Moves between nodes:
φ: QZ->CM, RP->BD, CD->HQ, MJ->HC, HC->DL, CR->NF, FR->DQ, GR->RP, TZ->PZ, BD->FQ, DN->CD, PP->MQ, ZJ->TQ, JH->NL, JB->HT, PZ->SB, NL->DH, HQ->BF, NH->LG, TD->TH, MF->PR, ZL->HZ, FH->MJ, RZ->RG, QT->QZ, RQ->RH, JJ->NH, NQ->JN, JN->PP, MG->GJ, CN->NQ, RF->ZL, DQ->LD, ZP->GN, HM->LP, RH->JL, MD->TT, NF->TJ, RR->TZ, PR->HB, SR->LH, RN->SD, NM->QT, FQ->LC, LJ->SR, TH->FZ, TT->TR, MS->RR, JZ->MG, SD->FH, BN->CG, JL->JH, FZ->GP, JR->RF, GD->JB, HT->TD, LH->ZF, LG->MF, RG->CL, CM->GR, LQ->BN, DL->LQ, GP->QM, HB->JZ, GZ->HM, SB->CN, GN->RZ, ZF->GT, CL->FR, GT->RQ, LD->RN, HZ->SG, MQ->MD, TQ->LJ, TG->NM, CG->JR, SG->ZJ, GJ->GD, SM->DN, LP->SM, BF->ZP, LC->MS, QM->CR, TR->JJ, DH->GZ, TJ->TG
γ: QZ->ZJ, RP->SR, CD->LC, MJ->JJ, HC->NH, CR->CG, FR->JN, GR->LJ, TZ->JL, BD->LH, DN->FQ, PP->LP, ZJ->HT, JH->NM, JB->SD, PZ->JH, NL->QT, HQ->MS, NH->ZP, TD->MJ, MF->RZ, ZL->GJ, FH->TR, RZ->SB, QT->SG, RQ->NF, JJ->BF, NQ->GZ, JN->HM, MG->DQ, CN->DH, RF->MG, DQ->PP, ZP->TZ, HM->GR, RH->TJ, MD->DN, NF->JR, RR->RH, PR->RG, SR->FZ, RN->MD, NM->HZ, FQ->ZF, LJ->TH, TH->HC, TT->CD, MS->RQ, JZ->FR, SD->TT, BN->PR, JL->TG, FZ->DL, JR->JZ, GD->RN, HT->FH, LH->GP, LG->GN, RG->CN, CM->TQ, LQ->MF, DL->LG, GP->LQ, HB->CL, GZ->CM, SB->NL, GN->PZ, ZF->QM, CL->NQ, GT->CR, LD->MQ, HZ->GD, MQ->SM, TQ->TD, TG->ZL, CG->HB, SG->JB, GJ->LD, SM->BD, LP->RP, BF->RR, LC->GT, QM->BN, TR->HQ, DH->QZ, TJ->RF
α: QZ->SG, RP->LJ, CD->FQ, MJ->TR, HC->JJ, CR->BN, FR->NQ, GR->TQ, TZ->RH, BD->SR, DN->BD, PP->HM, ZJ->JB, JH->TG, JB->RN, PZ->JL, NL->NM, HQ->LC, NH->BF, TD->FH, MF->GN, ZL->MG, FH->TT, RZ->PZ, QT->HZ, RQ->CR, JJ->HQ, NQ->DH, JN->GZ, MG->FR, CN->NL, RF->JZ, DQ->JN, ZP->RR, HM->CM, RH->NF, MD->SM, NF->CG, RR->RQ, PR->RZ, SR->TH, RN->MQ, NM->ZL, FQ->LH, LJ->TD, TH->MJ, TT->DN, MS->GT, JZ->CL, SD->MD, BN->MF, JL->TJ, FZ->HC, JR->HB, GD->LD, HT->SD, LH->FZ, LG->ZP, RG->SB, CM->ZJ, LQ->LG, DL->NH, GP->DL, HB->RG, GZ->QZ, SB->JH, GN->TZ, ZF->GP, CL->CN, GT->QM, LD->PP, HZ->GJ, MQ->LP, TQ->HT, TG->RF, CG->PR, SG->GD, GJ->DQ, SM->RP, LP->GR, BF->MS, LC->ZF, QM->LQ, TR->CD, DH->QT, TJ->JR

The rows follow the links: the fewer symbols apart two nodes are, the more alike their rows tend to be.

Each row is also shifted at random along 7 hidden directions that mean nothing.

Some nodes, each with a row of numbers:
TG: [ -21  -93   -3  -39   86  -36    0   57   61 -133  -63   70 -150  -78   66  172  -24 -126   86 -134  -19   86 -100  130   59 -141  -25  -41  -28 -170  162   97  -32  -92  -12   56   83  -30 -178  -35  -21 -246  -23  -45   71  -15  -40   25  105   36  -89   39]
CL: [-135  -65  -80   -6  213   31   36   38   29   35   17    9   61  -78 -126   39    2   53   10  -47 -106 -144  -72  -60   24   -7  -37 -109  -43  107   38  -60   46  150  -25  -50    0  -32  132  -84  -29  -31   12  -69   17   73   23  -99  -49  -60   57  -32]
DH: [-115    3   -2   10   -5    1   26   48   39  -35    2   -7    4   -6   34  138  -21   52   60 -107   39   57 -114  115    7  -56 -148   41   26  -33  -25   51  -37   24   34   15   57  -60  -24   28   15  -73  -82  -13  -33   52  -12  -52   66  -99   16   48]
DQ: [ -23  -22   57  -33    4   13    3   20   18  -33  128  -70   63  -14  102 -101   11   55   37 -116   49  124    6   75   61   50  -48   96  -29  -41    4   27  -24  -29   28   28   23   44   77  251  124   37  -96   25    0    0   68  -45  -38  -38   33   24]
CN: [ -12  -89  -19  -62  -46   63  -34  -37  -49   19  -94  100   51  -85   37   27  -78   -2    2  -29   31  108  -34   23   61 -197 -183   13   21  -77    1   47 -123  -73  -23   20   37  -61   36   38   62   57   70   30   -8  -85  -19    2   24   63    3  -44]
ZJ: [ -61  -27  -13   66   85   74  -20   65  -34   23  -34   25  -14  -24   29   60   75   42   16 -117   19   43   21   91  -22  -58 -159   -6    9    7   25    5  -31  -15  -19   61  -11  -40    5   -8   89 -153  -65  -35  -56   64  -19  -11  -20  -21   27   45]
FZ: [ 245   53  -26   -2  -42   22   48  -41    5   46  -34   78   -7   64  -73   22  -30  -38  -15   70   69  -10  -30  -91   29  -86    8    6    9   11  -36  -15   15   -5  -32  -38  -37  -15   66  -41  -23  189  156   61  -62  -28   14   82   37   24  -17  -11]
SM: [ -93   63   54   27   36   11   39   52   70   -5  119  -23  -15   86   38  -42   73   10   76  -43   90   60  -20  -22   73    2   44   45  -18  -10   24  -15   39  -11  -14   19   14   37   43   71   59  115   87   40  -55   66   93   39   12  -42   31   78]
GR: [   9   50   -7   75  -20   39  -36   19  -29   43    1   -6   25   43   31  -31   39   80  -22  -17   39   10   58   28  -78   18  -34   12   53   49  -52  -31  -35   16    3    9   -6  -40   -7  -25   31  -48  -42   -7  -59   53  -13  -34  -12  -51   48   40]
PP: [ 102  -59   11   24   28   60  -69   17  -52   84  -65  -13   58  -67   -1   -9   67   71    5   43  -59  -38   38  -28    2  -31 -120  -46   -3   59  -20  -35  -43   22  -12   38   16  -12   16 -117   22  -34   32  -38    2   35  -14  -35  -60   22   76  -16]
CM: [  -4  -32  -20   42   77   46    4   89   10  -16  -43   29  -39  -13  -94  134   92   -6   61   62  -12  -45  -75 -101   38  -36   35 -112   -8   -4   29  -21  -10   69  -74   29   58  -57   -9 -231  -43   21  187  -34  -14  109   52   -8   50  -21   70   90]
HC: [-192   86  -24   49  -20   26   26  -16  -21  -10   65   18  -13   96   10 -117   20  -11  -75  -32   91   45  106  -12  -69   88  106   51   27   19  -15  -36   25  -26  -21  -18  -79   17   60  132   65   48  -46   41  -68   -8   26   37  -23   -2  -19   33]
JJ: [ 185   72  -19   11   19  -14   47  -33   10  -62  115   11  -44   87   65 -145  -27  -51  -66 -125   89   80  104   70  -59   96  136   84    6  -26   40   -5   46  -66   10  -25  -88   47   37  262   88  -33 -148   39  -31  -49   15   33  -18    0  -81   14]
HZ: [  34    0   33  -28   62   -4  -48   22   82   14   86   18   50    6   69 -150  -13   35   92    3   16   37  -20  -77   85 -107   98  -24   19  -15   70  -51  -65  -12   -5  -24  116  -14  -11  -29   -5  104  189    8   15   41   73  -59   33  -32   74   28]
ZL: [-161  -28  -67   -8  124   15   74   72   55  -95   64   27   -9  -19  -69  117  -21    3   45 -106   19    9 -133    4   35   -2   20  -40   -9  -34   38   11    9   94  -32  -31   41  -67   77   26    3  -16    3  -17  -19   77   60  -69   63  -96   22   71]
HM: [-335   -9  -39  109  128   42  -20  107  -52  -11   18  -89   -4  -28  -83   54  159   84  -28   -3  -84 -119   57  -12 -107  207   58 -106  -10  101  -12  -59   52  137  -34   33  -19  -22    9 -152   -5 -199 -112 -101   -2  157   13  -93  -67  -80   87   85]
MG: [-137  -21  -13    0  -56   28  -91   -3  -11   -2  -87  105   -1  -20  104    3  -59   15   26  -22   45  108   -5   49  -19 -190  -63  -11   94  -81   23   23 -154  -88  -10   14  104 -101 -114  -80   -1  -73   76   -1   -6  -14  -44  -32   91   11   21   27]
QT: [ -42    3    9   -3   22   -7  -11   28   45  -16   60  -14   34    1   64  -23  -20   57   53  -72   23   40  -37   42   14  -37  -26   20   24  -12    9    2  -43   15   23   -8   65  -35   -8   44   27  -19  -16  -12   -4   44   19  -66   29  -70   40   36]
LJ: [ -91   36   95   41 -134   15  -12   19   -3   56  -85  -13  -47   45  103  161   65   20   69  -24   82   92  -44  133   29 -127 -276  101   18  -46  -66   82  -31  -97   46   96   11    2 -108  -25   47  -33  -16   32  -64    2  -57  107   40    6  -18   27]
MJ: [   8    0    2   39   44   66   -9  -15  -50  121  -67   33    8    8   -8   -8   68   17  -20  -10    6  -27   62   -2   -3  -75 -159   13  -14   77  -11  -27   25  -31  -10   33  -78   25   59  -25   64   -5    4    3  -55   -6  -29   76  -79   53    1  -51]
GD: [  52  -44   33   42  -15   11 -100   45  -41   40  -94  -40    0  -61   27   39   74   47   25   79  -82  -46   30    1  -30   -3  -53  -75   15   14   -8   -7  -50   10    2   58   67  -21 -119 -209  -49 -135   19  -67   43   53  -44  -38  -12   16   60   12]
PR: [-257   23  -46  -17  164  -26   51   -8   74   11  121  -22   51    5    3  -92  -54   54   -1 -168  -37  -64  -20   67  -14   34   -3   20  -16   89   44  -45   63   65   49  -65  -32   16   94  157   25  -73 -153  -37   -6   27    4  -91  -52  -89   -8  -43]
TQ: [ -17   49   15   63   55   40  -52   26   18   51   26   34  -12   57  146 -106   35   56   28 -147   70   88   81  108  -37  -97  -75   46   56   11   52  -27  -50  -91   16   36    9  -13  -56   68  103 -135  -52   -7  -65   37  -23   -5  -19  -27   11   35]
GZ: [ 145  -32   52    4  122   -2 -113   19   38   89   49  -32   62  -44  117 -205   44   81   60  -41  -75  -28   79   10   24  -56   -9  -41    1   63   91  -73  -47  -33   29   16   67   36  -50  -40   24 -101   20  -63   48   41    2  -85  -73   -2   69  -39]
NQ: [ -14    9    6  -10 -159    9 -107  -50  -72  -27   11    7   78   -8  105 -186  -69   48  -57   70   40  113  117  -19  -78   44  114   25   91  -53  -50  -13 -145  -52    2  -15   67  -51  -47   58   21   43   -2   24   20  -55    3  -86   20   15   54   27]
ZP: [ 169  -34  -20  -55    9  -23   29  -48  -17   -1  -15    8   10  -37 -106  -33  -38  -66  -46  115  -67  -84    4 -132   26   50  129  -56  -49   17    6  -26   48   36  -33  -48  -37   39   64  -44  -66  123   84   12   53  -61   19   27  -30   70  -24  -66]
BF: [-145   35   56   -8 -120  -40    4  -39  -24  -23    4  -50  -49   40   67  -27    1  -45  -38    2   34   61   65   76  -25   80    4   94  -12  -44  -30   52   35  -91   43   34  -58   74  -67  137   29  -28 -126   31    9  -74  -33   76  -22   45  -76  -22]
LC: [  18   81   17    2   32  -37   29    3  101  -43   60   71 -110  113   79  -53  -17  -96   60  -75  104   83   -8   15   44 -110  131   40   12  -83  107    4   16 -110   -6   -8   19   26  -87   59    8   15   94   46  -35  -11   25   92   81   12  -76   47]
RZ: [ 103   -5   -6  -73  -79  -56   47  -45   39  -26  -10  -10   31  -12  -36   71 -120    1    5   33  -14  -25 -114    5   30  -28  -28   29    4  -18  -55   33    5   42   40  -58   23  -19    7   24  -76   94   -6   20   29  -48  -18  -23   51  -38  -29  -53]

Start here and follow the symbols in turn, left to right. Where do you end up?
Answer with the node's name.
[-127  -40   21   24  -54    9   18   90  -59 -178   61  -99  -57  -27  -31   88   97  -40  -14   29   16   82   12   -3  -17  243  153   -7  -39 -115  -13   63   18   35  -54   64   13   11    3   62   42  -33  -82   -4   34   47   81  -26   18  -10   25  143]
φ α γ φ α γ φ: ZF
[ -38   27  -25   41 -108   92   18  -15 -118   58   26  -57  150   17  -79  -44   31  131  -94   76   49   -2   65  -66  -59  154  -75   51   19   94 -186  -35  -14  107  -21  -15  -80  -29  221   89   86  199  -50   41  -88   21   53  -49  -81  -41  101   22]
φ γ γ φ α γ: QM
[ -49    3   47  -45 -175  -56   21  -40  -38  -90  -11  -37  -58   13  -16   22  -13 -108  -43  131   27   52   19  -43   13  113  136   38  -27  -97  -39   57   31  -57  -11   17  -27   58  -44   51  -33  113   18   59   47  -90   11   92   25   86  -64    7]
γ φ α φ α φ γ: FR
[ 167   77    0   -8   42 -102  111   18  101  -85  112  -66  -73   85  -94   37   -1  -69   16   38  -15 -107  -77  -62   15  156  244  -15  -56   16   28  -16  151   83    7  -64  -19   57    3   -1 -105   57    4    5   33   44   51   25   36  -59  -54   27]
φ γ α φ γ α: JH
[ 157   58   45  -18 -197  -38   38  -64   -2   18  -76    5  -34   58   45  105  -61  -30   -9   24   71   61  -47   92    2  -71 -155  127   20  -47  -94   80    2  -87   62   21  -35   18  -69   67  -12   60  -55   68  -37  -92  -68  114   46   27  -88  -44]
φ α γ γ α φ α α: TG
[ -64   67   20   46   80   32  -30   35   63   59   75   32   13   82   44 -126   53   45   64  -13   63   16   27  -74   35  -85   68  -17   28   39   54  -78  -24  -14  -21  -10   49   -8   10  -52   27   89  174   16  -57   84   68   -4   15  -38   70   55]
α γ φ α α γ φ: GT
[ -25   10    6   32 -166   73  -28    4 -114  -72    0    7   10   19   52  -26   26    1  -70   24  119  178  101   19  -57   83   23   63   44 -101  -76   46  -91  -66  -46   53  -11  -39   26  126  113   55  -41   58  -52  -32   31   16   25   31   20   95]
α γ α γ α γ: HC
[ -52   20   91   18   47    4   -9   57   82   10   10   41 -107   61  103   24   96  -68  132  -44   79   97  -33   10  130 -174  -28   29  -27  -88  112   22    1 -135  -18   82   54   45  -95  -45   43   23  182   34  -33   26   45  127   52   45  -20   63]
α γ φ φ γ: RR
[-101  -28   53  -23   23   11   15   53    6  -62  152  -95   48  -18   -8 -100   73   19   36   35    9   47    5  -99   83  154  147    4  -58  -30   14  -10   16   44  -36   21   35   52  113  105   60  157   59   18   29   40  142  -46  -36  -16   85   75]
φ γ α γ α α α γ: LH
[-188  -39  -32  -81   75   64  120  -44  -11   50   76    2  102  -24 -171  -37   -8  -13  -32   46    9  -52  -52 -172  131   33  -24   18 -111   68  -41  -31   87   95  -54  -57  -96   57  332  142   64  362  125   67  -35  -49  118   44  -89   32   29  -65]
φ α γ γ φ α α φ: DQ
[  56   -4  -49   18    9  -27   17   42    4 -107   20  -32  -23  -25   24  101  -47   32  -16 -136  -10   30  -48  158  -95   85  -25   10   40  -34   -9   43  -16   52   31   -7   22  -66  -66   74   -6 -230 -239  -54   13   43  -49 -104   49 -105  -20   49]
φ φ α γ α: GR
[ 223   36   44   44   67   10  -22   -8   31  211  -36  -47   86   18  -22  -19   71  119   50   45  -80 -167   -2  -31   23  -85 -205  -12  -17  188  -53  -75   56   62   55    1  -22   40   30 -154  -33   28   53  -36  -38   65  -39   10  -94  -31   64  -89]
γ γ γ α φ α γ φ: TJ
[ 226  -14  -12    6  -24   54  -30   16  -56  -69   50   27    0    3   36 -111   20  -25  -37   -7   69  122   93  -33  -11   58  128    5   17  -80   23    0  -61  -51  -64   25    5  -16   43  103   87   47   23   31  -13  -13   67  -13    4   37   27   72]
γ α γ α α α α φ: HC
[ 359  -21   22   -8 -140   44   34  -53 -112   49  -83  -31   32  -22  -33   92   14    0  -84   28   20   30   34   59  -19   50 -224   95  -32   13 -126   68   31  -32   19   44 -125   43   94  123   76   56 -138   42  -41  -97  -51   90  -76   70  -46  -71]
γ α φ φ φ: MF
[ 259  -30   85  -36 -184  -14 -108  -35  -53   15  -34  -46   66  -47  123  -97  -27   45    0   90   -5  100   67   25   -3   -7  -29   43   44  -58  -58   26 -120  -80   34   38   77    1  -93   18    7   27    0   13   50  -62  -23  -34    0   47   39  -17]
φ γ α φ φ φ φ: LC
